Table B holds the same points as the rows below, measured another way and shuffled. Each row below is followed by which row of B it is.
(in the rows, 128 means zero)
B:
(82): [120  90 132 125 126 125 125 134 112 119 118 112  99 130 132 131 113 113
 125 117 138 144 147 133 103 125 138 149 162 134 112 119 165 106  96 101
 127  91 133 140 108 144 123 134 134 139 118 110 118 136 107 145]
(81): [123 129 138 128 157 131 130 127 132 140 138 131 159 125 128 157 154 137
 116 137 126 116 121 110 159 142 111 151 118 123 121 127  89 128 130 156
 124 145 127 123 149 117 131 121 111 120 119 140 131 107 189 110]
(65): [121 145 108 125 134 142 132 106 138 137 128 148 138 125 112 135 165 131
 128 150 134 118 110 133 138 132 139 111 113 134 141 130 127 151 144 133
 125 149 134 124 160 117 133 122 136 140 145 128 143 137 128 125]
(74): [122 146 100 122 123 147 130 108 139 137 125 151 136 124 106 138 175 134
 135 154 139 116 109 141 132 137 143 109 116 135 128 129 143 154 140 122
 123 148 141 121 165 122 137 123 142 156 151 123 145 140 116 129]
(60): [128  79 170 142 120 136 115  98 135 117 124 124 149 126 156 106 130  94
 134 146 126 147 130 131 129 152 130 152 112 138 128 140 112 141 109 152
 132 103 130 117 125 134 125 129 101 117  98 123 106 115 122 157]
(40): [126  87 145 129 114 124 123 139 118 127 117 107 110 130 137 128 105 107
 131 122 129 143 149 130 110 132 126 151 162 133 114 121 155 104  97 107
 129  92 134 140 104 145 114 134 124 140 107 115 112 136 115 148]
(50): [118 108 146 120 160 127 135 151 120 157 127 127 149 134 132 178 137 150
 118 130 114 110 115 101 161 138 108 167 146 120 126 112  99  99 115 153
 119 140 109 124 141 122 119 115 119 126  97 138 128 110 230 107]
(89): [106 112 110 120 144 153 129 117 150 166 116 150 131 138 108 165 175 146
 130 158 125 114 103 110 142 159 142 142 150 139 146 115 142 130 121 126
 123 156 103 124 175 121 118 118 144 163 121 122 130 149 178 123]
(48): [133 110 149 126 166 162 119 143 143 173 131 139 181 136 133 185 164 168
 132 148 106 109  94  92 154 151 118 147 152 136 147 128  85 123 132 147
 128 160  91 111 182 120 110 133 112 138  82 138 131 109 242 106]
(56): [119 121 101 118 121 146 124 112 141 142 119 142 114 130 111 131 146 132
 141 147 134 129 116 132 112 136 149 105 145 136 137 127 159 148 131 105
 134 138 124 128 157 127 120 133 146 167 137 115 136 155 105 134]
(35): [120 125 139 118 165 133 134 146 134 150 130 130 153 133 130 173 138 156
 117 138 123 109 109 101 167 132 112 159 136 123 137 111  98 111 122 158
 117 145 105 128 149 117 127 117 119 123 104 142 132 105 220 101]
(75): [117 117 105 118 135 169 117  98 146 160 122 157 147 133 112 146 182 146
 145 171 127 119  94 125 117 156 158 107 142 147 153 129 139 161 135 119
 134 159 108 107 193 125 117 132 142 172 125 114 136 152 139 131]
(86): [131 145  94 118 126 169 117 111 145 153 126 156 140 127 110 142 172 148
 151 165 137 119 101 124 110 138 151  91 144 149 145 136 149 166 145 103
 138 158 117 111 188 130 117 146 142 167 143 119 143 154 116 122]
(58): [128  95 121 120 153 176 118 132 144 172 122 146 160 134 118 178 178 164
 140 159 124 116  97 107 123 150 146 125 168 148 143 129 135 132 121 107
 136 154  86 115 190 130 107 141 136 172 101 120 138 145 197 118]
(54): [109  67 163 122 160 157 117 104 149 161 118 142 170 135 139 163 173 130
 132 171 120 119  98 101 165 163 134 173 132 136 151 117  93 122 111 163
 119 137  93 118 181 119 114 116 109 136  79 125 116 118 236 135]
(61): [109  78 151 129 133 129 127 105 134 130 119 126 126 129 135 132 145 101
 120 145 132 136 124 119 145 151 127 164 129 125 123 117 128 118 104 145
 120 110 129 129 133 124 126 111 117 132 108 120 113 128 164 145]
(71): [124 129 101 125 121 149 123 110 134 139 121 142 112 130 108 118 153 126
 135 143 130 129 118 137 109 135 150 104 140 142 136 127 156 149 134 100
 130 141 126 124 154 129 124 131 147 156 142 117 137 153  86 137]
(32): [118 104 145 129 159 142 128 118 130 141 133 138 171 129 137 162 159 130
 127 151 128 125 114 111 153 149 123 156 136 130 125 125 102 128 113 155
 126 132 115 123 154 124 128 125 109 125 102 134 122 112 187 123]
(73): [114 127 134 119 167 130 144 137 138 154 129 135 162 134 118 184 158 151
 114 140 120 105 111 102 179 144 108 167 128 119 131 111  96 107 121 160
 113 151 114 130 151 110 130 109 120 125 109 142 133 108 236 107]
(91): [121 101 128 122 140 164 118 112 149 157 119 143 144 134 122 154 170 139
 140 161 124 124 102 113 135 154 140 134 152 140 139 127 132 142 121 128
 129 144 107 119 180 126 120 130 128 161 107 121 128 136 175 129]
(34): [121 116 146 124 172 152 127 140 147 174 127 144 172 139 127 184 165 163
 128 149 110 104  90  83 165 149 116 156 139 130 163 117  81 115 132 155
 127 165  83 118 177 113 107 121 115 127  90 141 128 110 252  98]

[112 129 119 103  93 185 128 126 119 129 129 139 145 165 119 144 158 127
 104 121 116 129 159 116 109 122 130 178 115 148 129 116 130 134 130 128
 150 115 139 142 134]	(81)
[136 130 126  86 164 140 159 124 134  96 137 112 118 193 145 156 117 145
 128 135 156 124 162 129 123 181 138 172  90 114 130 128 127 140  78 137
  90 121  78  78 103]	(91)
[ 99 132 113  41 137 194 182 106 135 109 156 119 136 237 134 155 187 141
  75 137 122 115 206 134  95 120 142 208  82 129 125  91 150 133 124 133
 120 107 120 122 101]	(34)
[142 124  89 129 109 155 168 102 121 115 129 130 138 106 148 129 161 152
 150 119 136 121 154 121 116 175 148 137 121 112 136 145 104 141 146 137
 128 135  98 113 147]	(65)
[133 125 168 123 185  70  91 174 114 129 152 124 124 142 102 152  59 109
 155 146 129 135  84 132 167 142 119  85 119 107 120 156 150 113  78 134
 107 125 164  82  88]	(82)
[120 129 144  61 143 150 136 132 119  86 105 131 132 252 135 178 114 143
  99 148 130 130 204 125  96 157 121 196  73 155 127  93 133 135  50 126
 112 102 159  82  73]	(54)
[158 125 108 133 148 123 156 119 139 108 145 119 123 108 152 125 117 145
 154 134 157 123 135 130 136 195 150 112 114  74 134 157 119 136 122 142
  99 144  67  96 141]	(71)
[153 128  94 104 166 151 194 102 142  81 141 109 126 148 165 143 134 161
 130 128 170 121 169 131 127 225 151 164  85  90 137 138 118 147  84 143
  88 136  38  78 129]	(75)
[148 121 101  72 169 162 162 114 136  99 171 116 135 191 144 137 160 155
 157 136 145 111 186 135 131 199 161 147  79  75 129 154 131 139 103 144
  99 137  86  80 109]	(89)
[157 125  83 142 125 158 169 114 127 109 139 131 136 113 147 128 163 152
 165 116 145 123 140 118 125 198 148 131 115 102 137 163 102 144 137 146
 117 134  72 108 156]	(74)
[127 132 172 119 173  57  87 168 116 129 137 124 121 165 109 144  47 110
 146 150 119 136 101 135 159 114 108 108 125 123 119 136 153 116  76 125
 114 119 162  86  82]	(40)
[117 133 140  83 124 156 124 139 112 119 115 140 141 167 117 168 122 134
 101 128 132 137 160 114 104 127 117 186 102 160 129 112 131 133  92 130
 134 108 149 107 109]	(32)
[137 127 176 133 124  78  85 138 113 131  55 133 123 160 123 160  54 126
 101 143 131 147 118 121 103 127  80 171 119 197 128  74 119 125  48 106
 118 119 160 112  92]	(60)
[137 118 146 103 132 113  95 153 116 130 108 136 136 192 119 154  91 131
 150 146 122 134 152 124 125 145 110 123 105 147 124 129 124 125  65 120
 125 131 173  92  75]	(61)
[ 93 145 135  57 150 180 189 117 130 101 145 117 133 246 131 158 155 134
  58 129 133 127 180 127 102 121 131 225  94 132 129  91 153 140 100 132
 108  90  97 113 118]	(48)
[159 123 113 124 160 121 165 122 140 106 146 113 122 117 154 133 124 147
 162 128 156 120 143 133 157 188 150 113 110  91 133 149 122 136 119 140
 100 140  71  86 130]	(56)
[ 93 134 128  70 140 173 140 134 120 129 162 138 144 228 103 146 159 123
 104 141  99 122 169 124 120  96 132 154 108 138 122 129 149 121 124 133
 140 108 165 118 104]	(50)
[144 135  91 127 165 146 194 106 146  85 154 110 121 102 167 138 146 151
 135 114 166 123 148 129 129 218 149 167 107  83 138 136 124 149 120 148
  89 124  19  91 149]	(86)
[108 129 115  76 112 202 144 132 118 134 156 140 153 210 110 146 184 138
 125 126 103 115 189 118 110 114 147 172  95 127 125 141 135 136 145 136
 151 121 167 123 117]	(73)
[120 141 123  69 196 144 191 129 134  84 183 108 125 211 150 164 127 143
 106 129 160 125 163 131 139 195 150 184  89  84 130 138 152 144  72 151
  58 111  66  64 123]	(58)
[ 98 132 120  81 126 188 140 128 123 128 151 134 142 197 115 167 177 136
 104 128 105 120 170 123 111 101 142 166 106 130 125 126 143 130 144 136
 147 110 162 132 118]	(35)
